Here is a tiny trained network, its code and every weight. The questions are about switching its units off for an input and a class, where a switched-off unit gives its printed mean instead of its output.

import numpy as np


def w(rows, s, z=0):
    codes = np.array(rows[::2]) - 128.0
    scale = np.full(codes.shape[1], s)
    scale[-1] = z or s
    return codes * scale


def f(y):
    return np.maximum(y, 0)


def log_softmax(a):
    a = a - a.max(-1, keepdims=True)
    return a - np.log(np.exp(a).sum(-1, keepdims=True))


def net(x, mask):
    res = np.array(x, float).reshape(1, 6) / 4 @ E
    y = f(res @ A[0][:, :-1].T + A[0][:, -1])
    res = res + np.where(mask, y, B[0][:, -1]) @ B[0][:, :-1]
    return log_softmax(res[-1] @ U[:, :-1].T + U[:, -1])


A, B = {}, {}
E = w([
[134,75,155,194],'x0',
[200,224,23,181],'x1',
[2,183,161,112],'x2',
[69,151,84,249],'x3',
[111,42,59,127],'x4',
[57,172,66,87],'x5',
],0.0093)
A[0] = w([
[104,129,152,124,52],'N0',
[137,142,121,131,92],'N1',
[132,189,99,184,143],'N2',
[152,143,168,65,127],'N3',
[142,121,63,35,47],'N4',
[3,136,153,151,107],'N5',
[58,139,149,123,125],'N6',
[136,121,161,97,79],'N7',
[143,81,105,139,3],'N8',
[41,119,132,134,41],'N9',
[182,170,124,204,35],'N10',
[143,56,148,237,87],'N11',
[138,158,69,85,78],'N12',
[140,143,178,67,69],'N13',
[137,102,136,60,52],'N14',
[144,160,52,114,103],'N15',
[136,121,92,105,38],'N16',
[128,139,152,120,42],'N17',
[157,126,189,90,151],'N18',
[82,163,137,168,193],'N19',
[135,76,154,141,243],'N20',
[140,157,117,205,67],'N21',
[148,151,179,76,64],'N22',
],0.016,0.0041)
B[0] = w([
[100,156,153,107,150],'N0',
[151,138,134,127,141],'N1',
[165,213,170,186,217],'N2',
[144,93,199,113,190],'N3',
[206,64,91,50,201],'N4',
[25,233,40,49,254],'N5',
[51,189,124,67,202],'N6',
[112,147,169,142,163],'N7',
[92,101,90,122,158],'N8',
[80,166,106,100,203],'N9',
[106,186,143,171,213],'N10',
[67,2,82,182,243],'N11',
[196,152,67,93,186],'N12',
[113,81,179,113,185],'N13',
[151,147,167,172,180],'N14',
[172,156,85,132,204],'N15',
[144,108,100,113,149],'N16',
[124,122,129,118,138],'N17',
[99,90,216,151,196],'N18',
[90,166,111,159,201],'N19',
[88,33,130,112,206],'N20',
[156,170,130,218,197],'N21',
[113,75,209,102,179],'N22',
],0.0094,0.013)
U = w([
[207,208,125,252,98],'0',
[98,47,70,179,131],'1',
[31,193,74,13,148],'2',
[115,45,125,102,189],'3',
[110,73,241,63,44],'4',
[164,168,155,48,43],'5',
[254,123,51,33,254],'6',
],0.0097,0.0066)

Each question gives the input, the list of numbers given to net, and the class t.
The units are the neurons (one row each of A and B). Each row of codes is followed by its name. A weight is (code - 128) times the scale printed after its matrix; where a second scale follows, it is the last column's (A, B and U).
mask holds one flag per neuron, in row order. A switched-off neuron (its flag False) gives its mean, the last column of its row in B, instead of its output. The means were averaged over made-up inputs and are rounded, as every weight is.
A unit's drop is (log p(t) with every unit on - log p(t) with that unit switched off) / (log p(t) with every unit on - log p(t) with every unit switched off).
The circuit of an input: a set's keep is (log p(t) with only the set's units on - log p(t) with every unit switched off) / (log p(t) with every unit on - log p(t) with every unit switched off). Starting from the 12 units with the biggest drops (on a tie, the unit counted first), units are removed one at a time, each time the one whose removal leaves the highest keep (on an exact tie, the one counted first), for as long as the keep stays at least 0.8.
units of the circuit, in order: the units of the circuit, biggest drop first
k most important neurons: the k neurons with the biggest drops, biggest first
drop of u: that unit's drop, to one decimal
input [4,7,-7,-7,-4,-3], class 0: units of the circuit, in order	N10
input [3,4,-1,-8,6,-6], class 4: units of the circuit, in order	N18, N5
input [1,-2,-1,-5,7,-1], class 4: units of the circuit, in order	N11, N5
input [3,0,-3,-1,-4,-1], class 4: units of the circuit, in order	N5, N15
input [6,-6,2,-5,4,2], class 4: units of the circuit, in order	N18, N14
input [5,2,3,0,0,-2], class 1: units of the circuit, in order	N11, N5
input [-3,7,-4,-4,-6,3], class 6: 2 most important neurons	N4, N12
input [-1,6,-8,2,7,-2], class 0: 3 most important neurons	N10, N21, N2
input [-3,0,-1,8,-7,3], class 0: 2 most important neurons	N2, N21
input [-1,3,4,5,-7,-1], class 0: 2 most important neurons	N2, N21
input [-7,-1,-1,-7,0,4], class 4: drop of N3	0.3
input [-5,3,3,2,7,-5], class 6: drop of N10	0.2
